Below is a small trained network, with its code and all its weights. Each question gives an input and a class and asks what happens when units are switched off, that is, made to give their printed mean instead of their output.

import numpy as np


def w(rows, s, z=0):
    codes = np.array(rows[::2]) - 128.0
    scale = np.full(codes.shape[1], s)
    scale[-1] = z or s
    return codes * scale


def f(y):
    return y / 2 * (1 + np.tanh(0.7978845608 * (y + 0.044715 * y**3)))


def log_softmax(a):
    a = a - a.max(-1, keepdims=True)
    return a - np.log(np.exp(a).sum(-1, keepdims=True))


def net(x, mask):
    res = np.array(x, float).reshape(1, 6) / 4 @ E
    y = f(res @ A[0][:, :-1].T + A[0][:, -1])
    res = res + np.where(mask, y, B[0][:, -1]) @ B[0][:, :-1]
    return log_softmax(res[-1] @ U[:, :-1].T + U[:, -1])


A, B = {}, {}
E = w([
[127,128,128],'x0',
[109,5,147],'x1',
[128,129,128],'x2',
[236,138,161],'x3',
[82,160,220],'x4',
[128,129,127],'x5',
],0.019)
A[0] = w([
[110,142,110,101],'n0',
[109,157,219,107],'n1',
[114,150,103,107],'n2',
[48,174,83,188],'n3',
[76,83,114,125],'n4',
[128,112,80,127],'n5',
[190,184,144,134],'n6',
[160,98,2,246],'n7',
[112,176,99,167],'n8',
[192,108,167,103],'n9',
[169,123,68,170],'n10',
[128,99,82,117],'n11',
[151,42,168,67],'n12',
],0.021,0.012)
B[0] = w([
[121,149,137,142],'n0',
[180,78,201,210],'n1',
[84,153,137,148],'n2',
[82,160,149,234],'n3',
[190,28,134,201],'n4',
[165,80,93,165],'n5',
[229,74,140,195],'n6',
[165,115,38,252],'n7',
[99,207,104,184],'n8',
[63,248,115,177],'n9',
[112,200,70,185],'n10',
[156,76,76,170],'n11',
[66,182,127,205],'n12',
],0.014,0.027)
U = w([
[43,174,38,158],'0',
[228,31,120,165],'1',
[33,168,251,196],'2',
[57,17,196,102],'3',
[187,137,87,2],'4',
],0.011,0.0069)

Each question gives the input, the list of numbers given to net, and the class t.
The units are the neurons (one row each of A and B). Each row of codes is followed by its name. A weight is (code - 128) times the scale printed after its matrix; where a second scale follows, it is the last column's (A, B and U).
mask holds one flag per neuron, in row order. A switched-off neuron (its flag False) gives its mean, the last column of its row in B, instead of its output. The means were averaged over made-up inputs and are rounded, as every weight is.
A unit's drop is (log p(t) with every unit on - log p(t) with that unit switched off) / (log p(t) with every unit on - log p(t) with every unit switched off).
The circuit of an input: a set's keep is (log p(t) with only the set's units on - log p(t) with every unit switched off) / (log p(t) with every unit on - log p(t) with every unit switched off). Starting from the 12 units with the biggest drops (on a tie, the unit counted first), units are removed one at a time, each time the one whose removal leaves the highest keep (on an exact tie, the one counted first), for as long as the keep stays at least 0.8.
units of the circuit, in order: the units of the circuit, biggest drop first
k most important neurons: the k neurons with the biggest drops, biggest first
drop when u is switched off: that unit's drop, to one decimal
input [-7,-3,-7,0,2,-6], class 2: units of the circuit, in order => n7
input [5,2,6,5,8,6], class 2: 2 most important neurons => n9; n7
input [-6,1,-3,7,8,8], class 2: 3 most important neurons => n9; n7; n4
input [8,3,5,1,6,-4], class 2: 2 most important neurons => n7; n6
input [-5,5,-4,-4,5,-1], class 3: 2 most important neurons => n4; n7
input [-4,3,-2,-2,4,4], class 3: units of the circuit, in order => n7; n9
input [-3,3,-3,0,1,2], class 3: units of the circuit, in order => n7; n6; n9
input [1,2,-3,5,7,4], class 2: 2 most important neurons => n9; n7
input [-2,-1,-2,8,-4,0], class 4: units of the circuit, in order => n6; n9
input [-8,2,-2,-6,2,0], class 3: units of the circuit, in order => n4; n7
input [-2,0,2,6,-8,8], class 4: 2 most important neurons => n6; n10
input [-3,-7,7,2,2,6], class 1: 3 most important neurons => n6; n9; n12
input [-1,-2,8,1,2,-2], class 1: 3 most important neurons => n12; n9; n3
input [-3,1,-8,4,-8,3], class 0: units of the circuit, in order => n10
input [4,-3,8,-7,1,5], class 2: 2 most important neurons => n7; n3
input [-5,1,-1,5,5,-6], class 2: 2 most important neurons => n9; n7
input [2,1,-8,-7,5,4], class 3: 3 most important neurons => n4; n9; n12
input [-7,6,-8,-7,1,-7], class 3: 3 most important neurons => n7; n6; n12
input [8,1,-5,-5,8,2], class 3: 4 most important neurons => n4; n9; n1; n12
input [-6,8,-4,2,-5,2], class 0: units of the circuit, in order => n12
input [0,1,-4,4,0,-8], class 0: drop when n4 is switched off => 0.4
input [-1,5,-2,4,-7,-2], class 0: drop when n11 is switched off => 0.0
input [4,6,-5,8,0,7], class 0: drop when n1 is switched off => 0.1
input [-5,1,-4,4,6,-8], class 2: drop when n4 is switched off => 0.6
